Here is a tiny trained network, its code and every weight. The questions are about switching its units off for an input and a class, where a switched-off unit gives its printed mean instead of its output.

import numpy as np


def w(rows, s, z=0):
    codes = np.array(rows[::2]) - 128.0
    scale = np.full(codes.shape[1], s)
    scale[-1] = z or s
    return codes * scale


def f(y):
    return np.maximum(y, 0)


def log_softmax(a):
    a = a - a.max(-1, keepdims=True)
    return a - np.log(np.exp(a).sum(-1, keepdims=True))


def net(x, mask):
    res = np.array(x, float).reshape(1, 8) / 4 @ E
    y = f(res @ A[0][:, :-1].T + A[0][:, -1])
    res = res + np.where(mask, y, B[0][:, -1]) @ B[0][:, :-1]
    return log_softmax(res[-1] @ U[:, :-1].T + U[:, -1])


A, B = {}, {}
E = w([
[161,196,255,127,124,15,234,103,139,206,155,148],'x0',
[138,122,189,241,179,116,132,168,6,115,28,205],'x1',
[99,126,247,133,190,158,132,149,124,145,171,132],'x2',
[211,94,89,119,77,140,173,104,175,101,34,224],'x3',
[210,114,136,141,28,144,111,158,201,155,113,74],'x4',
[165,57,190,240,208,99,168,74,147,116,88,51],'x5',
[73,25,120,165,105,116,169,129,118,123,161,123],'x6',
[115,90,117,113,243,237,167,140,224,137,93,44],'x7',
],0.0075)
A[0] = w([
[155,43,120,192,170,139,135,120,100,73,69,107,134],'n0',
[92,138,66,101,150,123,100,167,26,117,132,191,255],'n1',
[141,99,125,139,187,198,108,220,127,108,69,65,11],'n2',
[115,146,249,155,131,113,133,122,39,182,168,114,137],'n3',
[173,169,186,92,170,174,93,150,186,137,93,80,158],'n4',
[159,94,23,118,123,153,141,92,162,95,81,119,141],'n5',
[107,114,100,136,91,171,115,164,112,154,145,71,55],'n6',
[153,145,121,108,57,35,151,112,124,183,129,139,45],'n7',
[82,146,224,136,161,81,128,122,110,126,165,153,124],'n8',
[177,193,131,149,42,55,152,80,113,167,166,160,118],'n9',
[123,160,78,140,66,85,109,122,68,92,93,159,56],'n10',
[144,139,123,196,147,135,79,182,9,111,78,172,153],'n11',
[173,35,153,246,106,115,119,94,150,121,88,156,139],'n12',
[96,93,41,158,154,96,135,37,111,92,148,62,75],'n13',
[136,138,169,134,166,116,140,147,127,127,91,183,148],'n14',
[179,157,180,129,154,102,168,66,95,122,50,192,196],'n15',
[114,161,113,160,180,135,85,212,66,129,95,150,131],'n16',
[179,164,193,153,163,146,172,94,143,90,73,230,65],'n17',
[198,189,144,112,119,178,89,144,189,124,119,83,63],'n18',
[131,158,107,231,154,137,85,186,2,125,74,188,150],'n19',
[173,12,130,232,114,85,129,100,115,37,93,167,203],'n20',
],0.0092,0.0041)
B[0] = w([
[113,133,130,123,127,103,126,51,164,84,144,139,207],'n0',
[94,93,88,71,118,171,133,111,143,101,168,169,221],'n1',
[136,99,96,122,137,123,129,147,128,138,121,164,186],'n2',
[140,182,216,221,153,137,156,175,70,148,133,90,238],'n3',
[110,80,83,139,154,151,104,134,112,117,140,126,188],'n4',
[75,113,110,164,152,158,148,89,80,140,141,89,195],'n5',
[119,138,173,124,156,116,169,85,129,137,88,106,156],'n6',
[159,169,145,110,92,107,144,152,178,105,134,183,188],'n7',
[115,163,171,188,153,147,133,184,86,150,134,55,213],'n8',
[144,124,102,78,100,125,125,128,175,135,55,200,215],'n9',
[123,133,115,89,93,174,162,148,203,146,132,125,181],'n10',
[124,92,135,106,85,78,77,35,174,61,167,158,239],'n11',
[83,97,116,94,130,77,105,61,152,97,192,172,207],'n12',
[128,111,152,177,194,168,150,128,76,150,105,85,168],'n13',
[113,110,134,143,110,134,151,100,127,82,149,87,187],'n14',
[120,185,184,179,146,116,152,132,82,120,155,73,226],'n15',
[75,103,120,112,122,91,195,42,163,92,152,140,202],'n16',
[126,140,144,172,145,129,149,129,110,135,108,88,208],'n17',
[94,78,61,92,186,189,71,130,139,94,142,146,171],'n18',
[137,76,98,95,77,51,106,87,183,63,142,183,255],'n19',
[70,102,146,139,136,114,88,11,150,87,182,163,228],'n20',
],0.011,0.015)
U = w([
[115,110,55,39,79,88,91,52,176,103,146,233,162],'0',
[89,143,167,254,193,115,157,60,41,139,147,33,131],'1',
[204,182,168,183,41,42,189,107,121,191,103,123,2],'2',
[118,124,74,108,142,195,115,119,97,145,156,105,149],'3',
],0.0091,0.0035)

Each question gives the input, the list of numbers given to net, and the class t.
The units are the neurons (one row each of A and B). Each row of codes is followed by its name. A weight is (code - 128) times the scale printed after its matrix; where a second scale follows, it is the last column's (A, B and U).
mask holds one flag per neuron, in row order. A switched-off neuron (its flag False) gives its mean, the last column of its row in B, instead of its output. The means were averaged over made-up inputs and are rounded, as every weight is.
A unit's drop is (log p(t) with every unit on - log p(t) with that unit switched off) / (log p(t) with every unit on - log p(t) with every unit switched off).
most important unit: the unit with the biggest drop
k most important neurons: the k neurons with the biggest drops, biggest first
drop when u is switched off: that unit's drop, to one decimal
input [5,1,5,7,3,6,-7,-8], class 2: most important unit => n9
input [6,4,-3,7,-2,0,7,3], class 1: 3 most important neurons => n15; n17; n1
input [-4,-2,4,-6,-2,-1,4,-8], class 1: 4 most important neurons => n3; n8; n12; n9
input [-1,7,-3,-6,-6,3,-7,6], class 0: 2 most important neurons => n19; n11
input [-6,-5,2,-2,3,7,-1,4], class 1: 2 most important neurons => n13; n1
input [-4,-5,6,6,7,1,-5,-1], class 3: 2 most important neurons => n19; n11
input [-4,2,2,8,-1,4,1,8], class 1: 2 most important neurons => n5; n19
input [-1,-4,-2,6,-3,-2,2,8], class 3: 2 most important neurons => n3; n15
input [-6,2,4,-8,-8,1,-1,3], class 0: 3 most important neurons => n1; n15; n19
input [8,-1,4,5,-5,-5,-2,-3], class 2: 2 most important neurons => n9; n7
input [-8,-7,5,0,0,8,-4,5], class 3: 3 most important neurons => n3; n18; n15
input [5,-5,-4,0,-8,0,1,-7], class 2: drop when n18 is switched off => 0.1
input [-8,-7,8,-2,1,2,-6,0], class 3: drop when n19 is switched off => 0.1
input [-1,-3,7,-2,0,-3,1,-5], class 1: most important unit => n19
input [4,-1,2,-7,2,-8,-4,-3], class 2: drop when n3 is switched off => 0.2
